Below are the code and all the weights of a small trained network. Each question names an input and a target symbol and asks about switching units off, where a switched-off unit gives its printed mean instead of its output.

import numpy as np


def w(rows, s, z=0):
    codes = np.array(rows[::2]) - 128.0
    scale = np.full(codes.shape[1], s)
    scale[-1] = z or s
    return codes * scale


def softmax(a):
    e = np.exp(a - a.max(-1, keepdims=True))
    return e / e.sum(-1, keepdims=True)


def log_softmax(a):
    a = a - a.max(-1, keepdims=True)
    return a - np.log(np.exp(a).sum(-1, keepdims=True))


def net(x, mask):
    ids = ['αδεζηλφω'.index(c) for c in x.split()]
    T = len(ids)
    res = E[ids] + P[:T]
    u = 0
    for l in range(2):
        r = res
        for j in range(3):
            rows = slice(4 * j, 4 * j + 4)
            q, k, v = (r @ M[l][rows].T for M in (Q, K, V))
            z = softmax(np.where(np.tri(T) > 0, q @ k.T / 4**0.5, -1e9)) @ v
            o = O[l][rows]
            res = res + np.where(mask[u + j], z, o[:, -1]) @ o[:, :-1]
        u += 3
    return log_softmax(res[-1] @ U[:, :-1].T + U[:, -1])


Q, K, V, O = {}, {}, {}, {}
E = w([
[168,117,159,8,135],'α',
[164,48,97,105,176],'δ',
[66,157,160,93,103],'ε',
[175,131,101,192,104],'ζ',
[79,95,115,46,182],'η',
[158,190,104,99,95],'λ',
[144,64,174,189,104],'φ',
[76,178,69,145,128],'ω',
],0.017)
P = w([
[140,138,139,130,136],'0',
[114,113,128,113,87],'1',
[140,109,94,110,51],'2',
[184,162,107,136,124],'3',
[134,192,160,125,187],'4',
[68,136,142,160,130],'5',
[132,72,100,101,6],'6',
[181,150,93,103,137],'7',
[133,197,160,140,173],'8',
],0.015)
Q[0] = w([
[36,113,183,133,150],'L0H1',
[75,88,87,108,47],'L0H1',
[114,114,173,134,175],'L0H1',
[146,224,196,174,255],'L0H1',
[139,176,152,124,192],'L0H2',
[105,137,121,180,124],'L0H2',
[159,104,159,133,172],'L0H2',
[166,103,54,82,154],'L0H2',
[128,120,92,96,154],'L0H3',
[55,126,67,139,131],'L0H3',
[75,169,187,149,126],'L0H3',
[121,119,148,153,128],'L0H3',
],0.013)
K[0] = w([
[203,120,102,140,107],'L0H1',
[174,246,174,149,229],'L0H1',
[118,189,66,114,82],'L0H1',
[113,68,61,76,6],'L0H1',
[91,125,94,100,34],'L0H2',
[127,146,150,105,129],'L0H2',
[111,136,114,100,102],'L0H2',
[92,86,120,158,142],'L0H2',
[102,119,164,174,136],'L0H3',
[152,120,144,118,95],'L0H3',
[158,126,131,133,146],'L0H3',
[89,92,114,83,135],'L0H3',
],0.014)
V[0] = w([
[133,183,247,132,105],'L0H1',
[202,197,98,124,105],'L0H1',
[176,102,153,71,166],'L0H1',
[197,100,126,169,87],'L0H1',
[121,158,152,158,172],'L0H2',
[152,177,190,129,169],'L0H2',
[101,176,125,128,171],'L0H2',
[112,148,140,124,98],'L0H2',
[125,90,174,96,72],'L0H3',
[66,109,153,122,153],'L0H3',
[128,120,49,92,143],'L0H3',
[52,121,107,141,115],'L0H3',
],0.014)
O[0] = w([
[196,143,156,178,210,136],'L0H1',
[158,98,64,202,65,154],'L0H1',
[110,115,87,144,255,254],'L0H1',
[178,94,108,26,92,113],'L0H1',
[105,221,126,56,101,38],'L0H2',
[166,172,158,61,190,89],'L0H2',
[122,75,134,85,96,67],'L0H2',
[138,99,153,198,114,134],'L0H2',
[120,159,215,96,175,204],'L0H3',
[72,118,114,191,171,103],'L0H3',
[94,109,68,66,140,170],'L0H3',
[34,104,165,115,36,81],'L0H3',
],0.0082,0.0057)
Q[1] = w([
[92,254,113,158,131],'L1H1',
[129,81,55,164,174],'L1H1',
[96,174,92,42,114],'L1H1',
[114,89,159,162,108],'L1H1',
[185,136,67,167,121],'L1H2',
[118,168,89,106,199],'L1H2',
[101,89,119,171,143],'L1H2',
[149,189,189,213,115],'L1H2',
[102,202,116,113,113],'L1H3',
[125,151,94,162,80],'L1H3',
[196,181,104,127,110],'L1H3',
[162,61,115,180,99],'L1H3',
],0.0087)
K[1] = w([
[134,30,172,75,98],'L1H1',
[132,144,211,179,125],'L1H1',
[130,85,171,163,124],'L1H1',
[106,210,137,91,168],'L1H1',
[72,108,107,148,97],'L1H2',
[141,227,64,203,34],'L1H2',
[132,173,188,109,40],'L1H2',
[76,246,148,105,171],'L1H2',
[91,236,98,167,156],'L1H3',
[91,170,26,117,88],'L1H3',
[209,254,107,141,68],'L1H3',
[168,42,200,171,146],'L1H3',
],0.0084)
V[1] = w([
[183,31,164,158,109],'L1H1',
[178,197,149,162,86],'L1H1',
[180,170,85,166,123],'L1H1',
[182,63,146,174,134],'L1H1',
[186,82,100,254,87],'L1H2',
[214,145,167,25,75],'L1H2',
[114,180,186,103,141],'L1H2',
[106,173,50,183,163],'L1H2',
[126,87,242,85,119],'L1H3',
[207,107,100,151,95],'L1H3',
[55,120,5,137,116],'L1H3',
[112,79,106,59,189],'L1H3',
],0.0068)
O[1] = w([
[120,5,161,62,145,125],'L1H1',
[168,193,114,160,85,70],'L1H1',
[120,157,96,167,75,152],'L1H1',
[106,57,151,121,26,168],'L1H1',
[140,126,121,156,145,116],'L1H2',
[119,206,126,120,130,97],'L1H2',
[151,45,108,77,23,110],'L1H2',
[107,134,107,165,4,172],'L1H2',
[125,102,73,155,172,109],'L1H3',
[18,57,121,113,170,129],'L1H3',
[179,115,182,121,142,91],'L1H3',
[91,223,118,196,164,255],'L1H3',
],0.0045,0.0057)
U = w([
[73,88,102,72,145,42],'α',
[182,101,82,135,179,24],'δ',
[83,188,212,125,129,154],'ε',
[100,183,106,140,70,219],'ζ',
[222,148,88,157,100,35],'η',
[208,128,196,68,148,251],'λ',
[176,98,255,159,127,142],'φ',
[208,165,69,98,95,74],'ω',
],0.0082,0.0026)

Each question gives the input, a string of symbols that net reads in full, and the target symbol t.
The units are the heads (4 rows each of Q, K, V and O). Each row of codes is followed by its name. A weight is (code - 128) times the scale printed after its matrix; where a second scale follows, it is the last column's (O and U).
mask holds one flag per head, layer by layer. A switched-off head (its flag False) gives its mean, the last column of its rows in O, instead of its output. The means were averaged over made-up inputs and are rounded, as every weight is.
A unit's drop is (log p(t) with every unit on - log p(t) with that unit switched off) / (log p(t) with every unit on - log p(t) with every unit switched off).
The circuit of an input: a set's keep is (log p(t) with only the set's units on - log p(t) with every unit switched off) / (log p(t) with every unit on - log p(t) with every unit switched off). Starting from all 6 units, units are removed one at a time, each time the one whose removal leaves the highest keep (on an exact tie, the one counted first), for as long as the keep stays at least 0.8.
units of the circuit, in order: the units of the circuit, biggest drop first
most important unit: the unit with the biggest drop
heads that matter: for each layer, one digit per head in row order, 1 if its drop is at least 0.15 and else 0, layers parted by /
drop of u: that unit's drop, to one decimal
input φ α α ω ω ω η α, target ζ: units of the circuit, in order : [L0H3; L0H1]
input φ φ φ α ζ η λ λ α, target η: units of the circuit, in order : [L0H2; L0H1]
input δ α φ φ α φ, target λ: units of the circuit, in order : [L0H2; L0H1]
input ε φ ζ η ζ, target ω: heads that matter : 100 / 000
input δ η δ, target α: units of the circuit, in order : [L0H1]
input α ζ ε ζ α α δ η η, target α: heads that matter : 100 / 000
input ζ φ λ λ α ζ α λ ω, target δ: units of the circuit, in order : [L0H1; L0H2]
input δ ω ω δ η φ α ε α, target δ: units of the circuit, in order : [L0H1; L0H2]
input η α φ φ η, target λ: heads that matter : 101 / 000
input ω φ φ ε ε, target λ: units of the circuit, in order : [L0H1; L1H3]
input α ζ η α δ ω ω φ δ, target ζ: units of the circuit, in order : [L0H1; L0H3]
input ω ω φ ε η ε ε ζ ω, target φ: units of the circuit, in order : [L1H3; L0H1; L0H3; L0H2]
input α ω α α φ, target δ: units of the circuit, in order : [L0H1; L0H3]
input η η φ φ η α φ, target ε: units of the circuit, in order : [L0H1; L0H2]
input ω φ ω α η η ε, target ε: units of the circuit, in order : [L0H1]
input ω α δ ω φ ζ α α λ, target δ: units of the circuit, in order : [L0H1; L0H2]
input α η ε ε α, target φ: heads that matter : 110 / 000
input ε λ δ, target φ: heads that matter : 101 / 000
input ε α φ α ω η λ ζ φ, target η: heads that matter : 100 / 100
input δ α α ζ φ, target δ: units of the circuit, in order : [L0H1]
input α ζ ε α φ φ λ, target λ: heads that matter : 110 / 000
input φ α α α λ, target δ: heads that matter : 110 / 001
input α λ φ φ α ζ ω λ ε, target ζ: drop of L1H2 : 0.1
input η η α α α, target δ: drop of L0H2 : 0.2
input ω ω α α α δ ω, target δ: drop of L0H1 : 1.0
input λ ε φ ζ, target φ: drop of L1H3 : 0.2
input δ φ φ δ ζ η ε ε η, target φ: most important unit : L0H2
